Below are the code and all the weights of a small trained network. Each question names an input and a class and asks about switching units off, where a switched-off unit gives its printed mean instead of its output.

import numpy as np


def w(rows, s, z=0):
    codes = np.array(rows[::2]) - 128.0
    scale = np.full(codes.shape[1], s)
    scale[-1] = z or s
    return codes * scale


def f(y):
    return np.maximum(y, 0)


def log_softmax(a):
    a = a - a.max(-1, keepdims=True)
    return a - np.log(np.exp(a).sum(-1, keepdims=True))


def net(x, mask):
    res = np.array(x, float).reshape(1, 7) / 4 @ E
    y = f(res @ A[0][:, :-1].T + A[0][:, -1])
    res = res + np.where(mask, y, B[0][:, -1]) @ B[0][:, :-1]
    return log_softmax(res[-1] @ U[:, :-1].T + U[:, -1])


A, B = {}, {}
E = w([
[127,161,112,109,53,200,119,119,111,130,68,94],'x0',
[154,122,188,48,98,99,97,96,100,173,81,120],'x1',
[151,157,157,193,104,132,195,96,38,129,86,88],'x2',
[130,117,221,170,27,80,111,121,254,102,136,145],'x3',
[131,141,147,64,106,174,99,110,173,173,63,69],'x4',
[106,141,187,203,149,209,151,133,97,182,183,119],'x5',
[91,121,66,224,166,133,35,172,133,98,191,146],'x6',
],0.0098)
A[0] = w([
[128,134,60,117,34,120,145,134,117,66,97,141,134],'n0',
[126,125,223,200,65,112,115,128,191,139,164,139,97],'n1',
[124,117,153,240,174,57,94,134,60,127,199,160,89],'n2',
[118,129,177,102,98,203,27,129,164,173,132,124,77],'n3',
[130,131,162,132,103,122,152,119,89,140,98,112,1],'n4',
[129,136,200,210,81,202,235,123,123,139,141,125,159],'n5',
[136,131,146,59,78,94,157,119,2,126,88,132,86],'n6',
[122,123,122,87,139,157,112,140,70,130,197,173,37],'n7',
[124,134,114,154,144,132,166,128,140,113,132,134,75],'n8',
[117,136,39,209,105,229,97,142,89,95,154,145,124],'n9',
[131,134,126,151,137,115,136,117,132,136,65,72,102],'n10',
],0.028,0.0075)
B[0] = w([
[130,132,159,178,95,122,124,125,194,136,127,158,181],'n0',
[119,124,101,108,163,142,141,129,221,119,139,199,222],'n1',
[138,140,171,190,49,112,110,127,91,137,104,70,253],'n2',
[136,136,148,162,92,116,129,126,74,130,114,83,204],'n3',
[133,122,104,129,123,106,107,136,100,111,129,96,167],'n4',
[138,130,150,152,92,108,104,128,45,135,116,69,227],'n5',
[125,129,130,134,130,139,123,133,7,137,132,47,228],'n6',
[124,122,100,99,161,133,146,127,172,109,134,170,172],'n7',
[125,128,136,118,123,149,106,121,107,143,114,118,151],'n8',
[139,130,177,174,63,88,109,122,107,135,112,91,237],'n9',
[121,131,151,144,107,126,130,129,138,117,136,144,162],'n10',
],0.017,0.039)
U = w([
[89,84,66,47,254,188,206,173,49,141,199,101,2],'0',
[108,116,169,180,120,127,162,157,220,130,152,193,122],'1',
[132,117,203,207,79,112,141,162,58,158,134,37,187],'2',
],0.0042,0.0037)

Each question gives the input, the list of numbers given to net, and the class t.
The units are the neurons (one row each of A and B). Each row of codes is followed by its name. A weight is (code - 128) times the scale printed after its matrix; where a second scale follows, it is the last column's (A, B and U).
mask holds one flag per neuron, in row order. A switched-off neuron (its flag False) gives its mean, the last column of its row in B, instead of its output. The means were averaged over made-up inputs and are rounded, as every weight is.
A unit's drop is (log p(t) with every unit on - log p(t) with that unit switched off) / (log p(t) with every unit on - log p(t) with every unit switched off).
The circuit of an input: a set's keep is (log p(t) with only the set's units on - log p(t) with every unit switched off) / (log p(t) with every unit on - log p(t) with every unit switched off). Starting from all 11 units, units are removed one at a time, each time the one whose removal leaves the highest keep (on an exact tie, the one counted first), for as long as the keep stays at least 0.8.
circuit, biggest first: the units of the circuit, biggest drop first
most important unit: the unit with the biggest drop
top k neurons: the k neurons with the biggest drops, biggest first
drop when u is switched off: that unit's drop, to one decimal
input [-6,4,-7,4,-6,3,-2], class 1: most important unit -> n1
input [-4,6,-8,-7,3,-3,5], class 0: circuit, biggest first -> [n2, n9]
input [-5,-2,-4,6,-6,5,-8], class 1: top 4 neurons -> [n1, n6, n9, n3]
input [6,-2,5,7,5,-3,3], class 1: circuit, biggest first -> [n1, n6]
input [-5,8,-4,-5,-4,-3,-1], class 0: circuit, biggest first -> [n9, n2, n5]
input [-6,2,-8,-4,2,-7,7], class 1: top 2 neurons -> [n6, n5]
input [1,-2,-7,5,-7,3,2], class 1: top 3 neurons -> [n1, n6, n5]
input [0,-1,-8,-8,6,0,-5], class 0: top 3 neurons -> [n2, n9, n5]
input [1,5,-1,-8,-1,7,-4], class 0: top 3 neurons -> [n2, n9, n7]
input [-2,5,-8,6,-8,4,2], class 1: drop when n1 is switched off -> 0.6
input [1,6,-7,6,-8,8,-3], class 1: drop when n6 is switched off -> 0.2
input [-3,1,-8,-8,-6,-6,-7], class 0: drop when n2 is switched off -> 0.1
